Below is a small trained network, with its code and all its weights. Each question gives an input and a target symbol and asks what happens when units are switched off, that is, made to give their printed mean instead of their output.

import numpy as np


def w(rows, s, z=0):
    codes = np.array(rows[::2]) - 128.0
    scale = np.full(codes.shape[1], s)
    scale[-1] = z or s
    return codes * scale


def norm(h):
    return h / np.sqrt((h * h).mean(-1, keepdims=True) + 1e-5)


def f(y):
    return np.maximum(y, 0)


def softmax(a):
    e = np.exp(a - a.max(-1, keepdims=True))
    return e / e.sum(-1, keepdims=True)


def log_softmax(a):
    a = a - a.max(-1, keepdims=True)
    return a - np.log(np.exp(a).sum(-1, keepdims=True))


def net(x, mask):
    ids = ['αβγεθμξπτφψω'.index(c) for c in x.split()]
    T = len(ids)
    res = E[ids] + P[:T]
    u = 0
    for l in range(2):
        q, k, v = (norm(res) @ M[l].T for M in (Q, K, V))
        z = softmax(np.where(np.tri(T) > 0, q @ k.T / 3**0.5, -1e9)) @ v
        res = res + np.where(mask[u], z, O[l][:, -1]) @ O[l][:, :-1]
        u += 1
        y = f(norm(res) @ A[l][:, :-1].T + A[l][:, -1])
        res = res + np.where(mask[u : u + 12], y, B[l][:, -1]) @ B[l][:, :-1]
        u += 12
    return log_softmax(norm(res)[-1] @ U[:, :-1].T + U[:, -1])


Q, K, V, O, A, B = {}, {}, {}, {}, {}, {}
E = w([
[152,110,49,178,169,101,172,176,90,182,52],'α',
[150,97,96,32,142,125,73,123,76,164,90],'β',
[74,164,158,149,110,217,129,150,220,126,115],'γ',
[102,68,148,175,114,184,88,158,98,148,70],'ε',
[178,209,120,5,165,81,69,130,130,137,205],'θ',
[121,137,180,126,57,123,63,64,255,128,176],'μ',
[184,200,130,65,221,186,158,132,78,148,139],'ξ',
[63,74,52,143,206,98,85,199,83,63,166],'π',
[105,120,97,128,118,63,64,120,123,55,202],'τ',
[91,90,108,206,62,100,46,143,162,108,116],'φ',
[120,167,83,181,171,202,177,133,169,198,83],'ψ',
[136,139,199,193,142,134,97,84,106,144,201],'ω',
],0.009)
P = w([
[57,113,36,125,91,160,153,107,128,205,228],'0',
[222,97,159,156,169,116,77,161,181,97,137],'1',
[75,253,175,121,174,45,72,68,125,94,98],'2',
[124,177,16,172,28,197,82,130,84,164,158],'3',
[208,117,177,133,140,104,129,161,173,61,98],'4',
[79,231,153,113,162,86,64,49,113,58,47],'5',
[108,153,130,56,31,121,225,197,92,210,166],'6',
[150,87,155,94,189,132,146,83,172,40,80],'7',
],0.014)
Q[0] = w([
[239,66,106,152,174,117,83,71,168,38,111],'L0H0',
[93,177,24,111,96,163,73,110,63,57,101],'L0H0',
[107,173,78,173,153,149,46,1,181,111,90],'L0H0',
],0.064)
K[0] = w([
[155,23,236,43,201,83,225,79,194,18,21],'L0H0',
[8,81,95,18,126,99,204,109,127,142,226],'L0H0',
[21,49,70,99,231,86,206,133,254,198,193],'L0H0',
],0.049)
V[0] = w([
[189,255,141,9,182,95,116,70,112,137,207],'L0H0',
[95,119,141,124,66,52,30,79,219,58,190],'L0H0',
[110,82,63,134,166,14,114,148,3,64,136],'L0H0',
],0.023)
O[0] = w([
[253,212,145,61,157,98,227,231,85,140,122,81],'L0H0',
[83,200,144,142,103,111,141,115,72,64,80,249],'L0H0',
[83,119,245,192,109,117,54,205,118,231,134,134],'L0H0',
],0.012,0.015)
A[0] = w([
[126,74,91,167,113,174,129,119,120,157,147,108],'L0N0',
[122,103,26,115,34,192,114,180,107,245,235,96],'L0N1',
[88,162,58,108,1,184,195,176,53,205,203,3],'L0N2',
[147,134,114,139,48,152,162,117,151,108,207,113],'L0N3',
[221,80,175,115,182,103,88,136,159,113,104,65],'L0N4',
[143,89,169,156,160,146,96,128,115,148,147,15],'L0N5',
[177,127,213,121,211,108,124,142,177,55,53,137],'L0N6',
[150,106,22,108,41,185,171,167,122,204,217,173],'L0N7',
[91,107,16,129,42,167,164,129,85,178,176,84],'L0N8',
[143,172,113,107,148,160,145,115,107,84,153,119],'L0N9',
[137,130,141,118,124,137,123,193,72,172,142,89],'L0N10',
[191,74,175,191,117,130,114,140,100,51,154,63],'L0N11',
],0.026,0.0071)
B[0] = w([
[132,188,143,81,54,125,144,147,83,148,154,196],'L0N0',
[182,68,108,130,126,61,254,58,78,120,96,210],'L0N1',
[98,131,12,204,129,85,115,86,70,235,141,189],'L0N2',
[145,100,106,127,178,135,117,116,140,145,120,182],'L0N3',
[68,40,137,90,178,175,68,91,141,136,90,161],'L0N4',
[133,160,174,191,169,122,148,138,197,168,119,197],'L0N5',
[145,136,215,107,110,102,112,58,115,172,137,207],'L0N6',
[147,158,207,195,85,193,79,192,75,64,179,214],'L0N7',
[187,143,127,89,124,161,50,107,153,200,144,222],'L0N8',
[141,99,180,196,135,120,163,125,156,140,130,247],'L0N9',
[104,85,83,44,94,113,93,108,152,59,154,240],'L0N10',
[129,129,84,148,146,115,162,116,148,171,150,146],'L0N11',
],0.032,0.013)
Q[1] = w([
[37,166,208,154,158,69,168,115,187,186,143],'L1H0',
[175,96,176,100,124,96,180,23,144,147,102],'L1H0',
[134,114,143,116,193,176,122,255,157,158,115],'L1H0',
],0.059)
K[1] = w([
[154,132,16,70,107,180,38,173,21,122,131],'L1H0',
[58,41,96,249,141,81,87,254,106,180,201],'L1H0',
[205,113,70,56,208,45,223,70,46,47,75],'L1H0',
],0.04)
V[1] = w([
[219,141,172,156,138,63,64,131,134,74,153],'L1H0',
[99,144,109,137,147,160,112,174,144,140,122],'L1H0',
[157,42,109,80,156,76,106,158,119,149,254],'L1H0',
],0.0096)
O[1] = w([
[124,140,136,155,133,142,142,136,167,132,46,251],'L1H0',
[106,64,169,133,178,127,156,147,157,145,148,54],'L1H0',
[147,152,4,126,81,81,79,144,187,142,85,160],'L1H0',
],0.0046,0.0033)
A[1] = w([
[98,152,152,160,172,102,82,255,243,150,118,81],'L1N0',
[124,174,101,116,126,205,81,150,189,109,144,81],'L1N1',
[69,66,96,97,131,98,228,152,168,179,73,21],'L1N2',
[56,168,73,122,107,149,110,126,174,144,130,117],'L1N3',
[96,171,140,125,127,127,129,125,109,74,102,78],'L1N4',
[130,184,121,122,141,132,186,148,112,49,87,2],'L1N5',
[12,163,29,134,157,104,140,155,104,83,95,33],'L1N6',
[158,105,102,151,113,170,151,132,103,146,146,111],'L1N7',
[150,139,162,93,129,193,112,150,143,110,137,80],'L1N8',
[115,188,146,95,121,85,119,175,71,124,131,92],'L1N9',
[158,125,22,120,208,127,144,116,200,123,56,77],'L1N10',
[177,178,115,14,169,77,171,164,155,160,73,47],'L1N11',
],0.045,0.0083)
B[1] = w([
[138,49,168,131,203,131,89,117,93,29,132,251],'L1N0',
[43,116,145,188,128,101,159,102,165,82,136,193],'L1N1',
[110,85,78,83,159,198,186,204,159,179,158,174],'L1N2',
[156,119,157,116,81,153,123,196,68,136,97,209],'L1N3',
[115,157,76,110,147,104,138,149,124,139,166,160],'L1N4',
[153,38,67,139,80,94,110,111,79,107,169,138],'L1N5',
[197,99,114,145,135,52,102,158,254,106,99,173],'L1N6',
[83,129,141,103,167,120,110,139,169,107,101,195],'L1N7',
[175,173,72,126,101,160,152,119,128,126,130,177],'L1N8',
[106,210,140,104,134,107,138,158,112,121,190,180],'L1N9',
[128,174,114,87,168,134,148,131,74,133,1,192],'L1N10',
[116,104,103,232,164,152,52,119,139,183,101,161],'L1N11',
],0.049,0.024)
U = w([
[115,65,115,105,145,190,191,180,162,192,165,251],'α',
[97,83,130,35,80,127,55,34,166,153,127,38],'β',
[123,170,106,97,150,139,160,109,100,123,23,173],'γ',
[91,115,168,152,4,174,119,165,87,128,100,112],'ε',
[138,140,102,215,151,153,54,117,110,209,141,142],'θ',
[151,79,35,147,70,67,149,62,67,115,154,106],'μ',
[254,160,111,109,98,224,112,129,124,115,156,103],'ξ',
[128,58,178,139,197,144,102,169,109,41,159,65],'π',
[102,205,146,78,139,86,125,161,103,118,199,179],'τ',
[184,113,112,125,87,57,98,188,211,120,103,142],'φ',
[81,148,96,180,109,161,162,70,212,67,145,124],'ψ',
[173,115,231,166,117,90,218,87,151,172,132,95],'ω',
],0.007,0.0017)

Each question gives the input, a string of symbols that net reads in full, and the target symbol t.
The units are the heads (3 rows each of Q, K, V and O) and the neurons (one row each of A and B). Each row of codes is followed by its name. A weight is (code - 128) times the scale printed after its matrix; where a second scale follows, it is the last column's (O, A, B and U).
mask holds one flag per unit, layer by layer, with each layer's heads first. A switched-off unit (its flag False) gives its mean, the last column of its rows in O or B, instead of its output. The means were averaged over made-up inputs and are rounded, as every weight is.
A unit's drop is (log p(t) with every unit on - log p(t) with that unit switched off) / (log p(t) with every unit on - log p(t) with every unit switched off).
The circuit of an input: a set's keep is (log p(t) with only the set's units on - log p(t) with every unit switched off) / (log p(t) with every unit on - log p(t) with every unit switched off). Starting from the 12 units with the biggest drops (on a tie, the unit counted first), units are removed one at a time, each time the one whose removal leaves the highest keep (on an exact tie, the one counted first), for as long as the keep stays at least 0.8.
units of the circuit, in order: the units of the circuit, biggest drop first
most important unit: the unit with the biggest drop
k most important neurons: the k neurons with the biggest drops, biggest first
top k neurons in layer l: the k neurons of layer l with the biggest drops, biggest first
drop of u: that unit's drop, to one decimal
input γ γ π π π ξ γ, target α: most important neuron => [L0N1]
input β π π, target β: 3 most important neurons => [L0N6, L1N0, L0N4]
input β ω ψ ξ, target μ: units of the circuit, in order => [L0N1, L0N2]
input μ β θ, target μ: units of the circuit, in order => [L0H0, L1N5]
input ξ π π, target ξ: top 3 neurons in layer 0 => [L0N7, L0N4, L0N6]
input ξ π τ ψ π ε, target ξ: units of the circuit, in order => [L0H0, L1N8, L0N7]
input μ θ γ, target μ: units of the circuit, in order => [L0H0, L1N5]
input ω τ π μ γ ψ, target ω: 2 most important neurons => [L0N9, L1N0]
input γ π ξ π π π β, target α: units of the circuit, in order => [L0H0, L0N1, L1N2]
input θ π τ τ μ π, target θ: units of the circuit, in order => [L1N11, L0H0]
input μ μ π θ, target γ: 2 most important neurons => [L0N7, L1N10]
input γ ω φ ε γ φ, target γ: units of the circuit, in order => [L0H0, L1N10]
input ε μ μ, target ε: 2 most important neurons => [L1N3, L1N0]
input ω ω β, target ω: 2 most important neurons => [L0N9, L1N0]
input π π π μ γ φ θ, target γ: units of the circuit, in order => [L0H0, L1N10, L0N7]
input π φ τ γ ω, target ω: units of the circuit, in order => [L0N6, L1N0]
input α ω θ φ, target ω: 2 most important neurons => [L0N1, L0N7]
input ψ π φ μ ψ, target ψ: 2 most important neurons => [L1N1, L0N7]
input ξ ψ ψ π θ β, target ξ: units of the circuit, in order => [L0H0, L0N7, L1N8]
input φ θ ψ π, target ε: units of the circuit, in order => [L0H0, L1N3, L1N0]
input ω π ω α, target θ: most important unit => L0N2
input γ μ φ ψ γ μ γ, target ξ: 2 most important neurons => [L0N7, L0N1]
input γ γ π θ γ μ γ, target τ: 2 most important neurons => [L0N2, L0N7]
input τ π π, target τ: most important neuron => [L0N6]
input ε π γ α β, target β: 2 most important neurons => [L0N6, L0N4]
input θ φ θ θ, target τ: top 2 neurons in layer 0 => [L0N2, L0N7]
input φ π ω, target φ: most important neuron => [L1N6]
input θ φ ε, target θ: 2 most important neurons => [L1N11, L0N7]
input γ ω π γ θ ξ θ, target ψ: drop of L0N7 => 0.1
